Below is a small trained network, with its code and all its weights. Each question gives an input and a target symbol and asks what happens when units are switched off, that is, made to give their printed mean instead of their output.

import numpy as np


def w(rows, s, z=0):
    codes = np.array(rows[::2]) - 128.0
    scale = np.full(codes.shape[1], s)
    scale[-1] = z or s
    return codes * scale


def f(y):
    return np.maximum(y, 0)


def softmax(a):
    e = np.exp(a - a.max(-1, keepdims=True))
    return e / e.sum(-1, keepdims=True)


def log_softmax(a):
    a = a - a.max(-1, keepdims=True)
    return a - np.log(np.exp(a).sum(-1, keepdims=True))


def net(x, mask):
    ids = ['αγδεζηθλμξπστφψ'.index(c) for c in x.split()]
    T = len(ids)
    res = E[ids] + P[:T]
    u = 0
    for l in range(3):
        q, k, v = (res @ M[l].T for M in (Q, K, V))
        z = softmax(np.where(np.tri(T) > 0, q @ k.T / 3**0.5, -1e9)) @ v
        res = res + np.where(mask[u], z, O[l][:, -1]) @ O[l][:, :-1]
        u += 1
        y = f(res @ A[l][:, :-1].T + A[l][:, -1])
        res = res + np.where(mask[u : u + 8], y, B[l][:, -1]) @ B[l][:, :-1]
        u += 8
    return log_softmax(res[-1] @ U[:, :-1].T + U[:, -1])


Q, K, V, O, A, B = {}, {}, {}, {}, {}, {}
E = w([
[114,136,174,158],'α',
[93,90,192,129],'γ',
[158,44,131,66],'δ',
[35,176,186,180],'ε',
[80,193,29,106],'ζ',
[117,158,8,121],'η',
[215,121,201,103],'θ',
[16,157,145,122],'λ',
[76,146,106,163],'μ',
[130,86,190,115],'ξ',
[213,134,123,105],'π',
[142,172,109,163],'σ',
[77,122,137,155],'τ',
[161,164,126,130],'φ',
[115,168,23,140],'ψ',
],0.017)
P = w([
[75,16,73,253],'0',
[207,122,49,43],'1',
[170,115,101,65],'2',
[187,130,103,55],'3',
[173,141,134,66],'4',
[167,138,138,61],'5',
[178,151,124,54],'6',
[150,150,181,86],'7',
[171,162,153,63],'8',
[178,173,135,45],'9',
],0.0049)
Q[0] = w([
[129,98,210,62],'0.h1',
[172,145,73,150],'0.h1',
[253,53,154,106],'0.h1',
],0.012)
K[0] = w([
[48,109,146,82],'0.h1',
[176,134,134,136],'0.h1',
[141,181,176,3],'0.h1',
],0.015)
V[0] = w([
[185,221,110,141],'0.h1',
[142,116,138,163],'0.h1',
[184,100,201,253],'0.h1',
],0.0047)
O[0] = w([
[31,116,253,188,52],'0.h1',
[155,105,83,110,115],'0.h1',
[167,58,27,94,2],'0.h1',
],0.006,0.00072)
A[0] = w([
[116,221,106,142,76],'0.n1',
[150,2,101,216,104],'0.n2',
[178,162,183,30,70],'0.n3',
[114,141,57,128,218],'0.n4',
[141,94,209,197,132],'0.n5',
[162,92,87,192,134],'0.n6',
[75,78,45,135,5],'0.n7',
[102,205,51,129,117],'0.n8',
],0.0086,0.0022)
B[0] = w([
[148,24,143,170,207],'0.n1',
[162,212,19,34,156],'0.n2',
[107,26,164,214,199],'0.n3',
[92,176,230,169,228],'0.n4',
[194,138,53,83,167],'0.n5',
[149,102,55,171,149],'0.n6',
[47,191,254,111,177],'0.n7',
[162,76,210,184,252],'0.n8',
],0.0091,0.0041)
Q[1] = w([
[114,195,99,149],'1.h1',
[250,125,254,30],'1.h1',
[28,158,180,240],'1.h1',
],0.0081)
K[1] = w([
[177,162,135,94],'1.h1',
[35,139,119,191],'1.h1',
[189,167,7,81],'1.h1',
],0.012)
V[1] = w([
[128,165,179,77],'1.h1',
[229,156,128,143],'1.h1',
[54,49,161,253],'1.h1',
],0.0064)
O[1] = w([
[151,116,114,103,105],'1.h1',
[141,85,152,185,90],'1.h1',
[157,254,152,94,253],'1.h1',
],0.0083,0.0021)
A[1] = w([
[124,133,167,92,100],'1.n1',
[166,254,110,110,120],'1.n2',
[182,191,93,160,111],'1.n3',
[210,152,130,43,118],'1.n4',
[202,99,107,28,64],'1.n5',
[98,55,138,126,121],'1.n6',
[117,111,59,153,127],'1.n7',
[96,72,86,148,253],'1.n8',
],0.0085,0.0042)
B[1] = w([
[166,149,121,138,173],'1.n1',
[27,28,115,151,253],'1.n2',
[120,74,95,169,177],'1.n3',
[170,109,203,108,228],'1.n4',
[131,156,205,177,190],'1.n5',
[166,175,192,108,208],'1.n6',
[162,174,120,119,151],'1.n7',
[172,249,173,96,248],'1.n8',
],0.011,0.0039)
Q[2] = w([
[132,178,250,158],'2.h1',
[183,127,98,130],'2.h1',
[135,136,127,91],'2.h1',
],0.022)
K[2] = w([
[96,251,73,164],'2.h1',
[190,107,182,86],'2.h1',
[202,116,133,125],'2.h1',
],0.017)
V[2] = w([
[191,238,93,192],'2.h1',
[196,59,178,254],'2.h1',
[89,180,1,216],'2.h1',
],0.0068)
O[2] = w([
[123,2,37,101,206],'2.h1',
[226,83,195,219,66],'2.h1',
[63,163,12,192,254],'2.h1',
],0.006,0.0058)
A[2] = w([
[208,73,108,86,103],'2.n1',
[105,185,123,44,88],'2.n2',
[176,148,80,121,239],'2.n3',
[28,105,251,169,62],'2.n4',
[12,62,254,187,131],'2.n5',
[195,19,45,51,67],'2.n6',
[232,140,198,65,54],'2.n7',
[38,176,73,205,1],'2.n8',
],0.006,0.0065)
B[2] = w([
[151,109,79,131,151],'2.n1',
[142,97,146,137,149],'2.n2',
[95,21,171,122,175],'2.n3',
[154,116,63,107,213],'2.n4',
[152,182,80,117,254],'2.n5',
[147,229,92,113,149],'2.n6',
[86,151,155,161,173],'2.n7',
[170,112,252,139,170],'2.n8',
],0.017,0.0089)
U = w([
[125,87,49,118,202],'α',
[165,99,132,60,144],'γ',
[216,127,226,83,89],'δ',
[116,156,176,192,99],'ε',
[202,181,82,178,43],'ζ',
[172,160,127,210,69],'η',
[254,128,187,169,4],'θ',
[106,195,134,91,211],'λ',
[103,164,195,208,87],'μ',
[221,106,158,81,114],'ξ',
[254,89,94,134,108],'π',
[134,93,135,253,208],'σ',
[44,109,190,138,242],'τ',
[156,87,85,172,202],'φ',
[170,164,142,245,49],'ψ',
],0.008,0.0036)

Each question gives the input, a string of symbols that net reads in full, and the target symbol t.
The units are the heads (3 rows each of Q, K, V and O) and the neurons (one row each of A and B). Each row of codes is followed by its name. A weight is (code - 128) times the scale printed after its matrix; where a second scale follows, it is the last column's (O, A, B and U).
mask holds one flag per unit, layer by layer, with each layer's heads first. A switched-off unit (its flag False) gives its mean, the last column of its rows in O or B, instead of its output. The means were averaged over made-up inputs and are rounded, as every weight is.
A unit's drop is (log p(t) with every unit on - log p(t) with that unit switched off) / (log p(t) with every unit on - log p(t) with every unit switched off).
The circuit of an input: a set's keep is (log p(t) with only the set's units on - log p(t) with every unit switched off) / (log p(t) with every unit on - log p(t) with every unit switched off). Starting from the 12 units with the biggest drops (on a tie, the unit counted first), units are removed one at a time, each time the one whose removal leaves the highest keep (on an exact tie, the one counted first), for as long as the keep stays at least 0.8.
units of the circuit, in order: the units of the circuit, biggest drop first
unit that matters most: the unit with the biggest drop
k most important neurons: the k neurons with the biggest drops, biggest first
k most important neurons of layer l: the k neurons of layer l with the biggest drops, biggest first
input λ ψ σ ε ξ, target λ: units of the circuit, in order -> [1.h1 1.n2 2.h1]
input λ ξ ξ φ γ, target λ: units of the circuit, in order -> [1.h1 1.n2 2.n5]
input λ τ η, target λ: units of the circuit, in order -> [2.h1 1.h1 0.n7]
input α σ λ ζ τ ε δ λ φ α, target α: 3 most important neurons -> [0.n2 1.n8 0.n8]
input ζ π λ ψ θ τ ζ, target ζ: 4 most important neurons -> [0.n8 0.n4 2.n5 1.n2]
input δ σ τ, target δ: 4 most important neurons -> [0.n2 1.n8 1.n6 0.n8]
input α λ γ, target α: 2 most important neurons -> [0.n2 1.n8]
input λ λ λ, target λ: units of the circuit, in order -> [1.h1 2.h1]
input λ π ξ γ τ τ λ ζ γ, target λ: 2 most important neurons -> [1.n2 0.n5]
input α ε δ φ α φ, target α: 2 most important neurons -> [0.n2 1.n8]
input τ α ξ γ η σ δ τ λ α, target τ: 2 most important neurons -> [0.n2 2.n5]
input λ ψ γ φ δ η, target λ: unit that matters most -> 2.h1
input λ δ η ζ τ λ ζ δ, target λ: units of the circuit, in order -> [1.h1 2.n8]
input φ ζ σ, target σ: 2 most important neurons of layer 2 -> [2.n5 2.n4]
input τ φ λ δ μ, target τ: 2 most important neurons -> [0.n2 0.n3]
input σ λ α τ μ ψ λ θ σ, target σ: 2 most important neurons -> [0.n2 0.n6]
input ζ π λ, target ζ: 2 most important neurons of layer 0 -> [0.n8 0.n1]
input λ λ ξ δ, target λ: most important neuron -> [1.n2]
input τ λ α γ τ, target τ: 3 most important neurons -> [2.n5 0.n2 2.n4]
input δ σ δ, target δ: 3 most important neurons -> [0.n2 1.n8 0.n8]
input δ μ τ, target δ: 3 most important neurons -> [0.n2 1.n8 1.n6]
input λ λ η σ φ η ε, target λ: 2 most important neurons of layer 2 -> [2.n3 2.n5]
input σ γ γ σ π δ ψ φ, target σ: 2 most important neurons of layer 0 -> [0.n6 0.n2]
input λ π τ ζ δ ε η τ μ α, target λ: most important neuron of layer 0 -> [0.n1]
input ζ σ α π σ τ τ ζ, target ζ: 4 most important neurons of layer 0 -> [0.n8 0.n4 0.n1 0.n7]
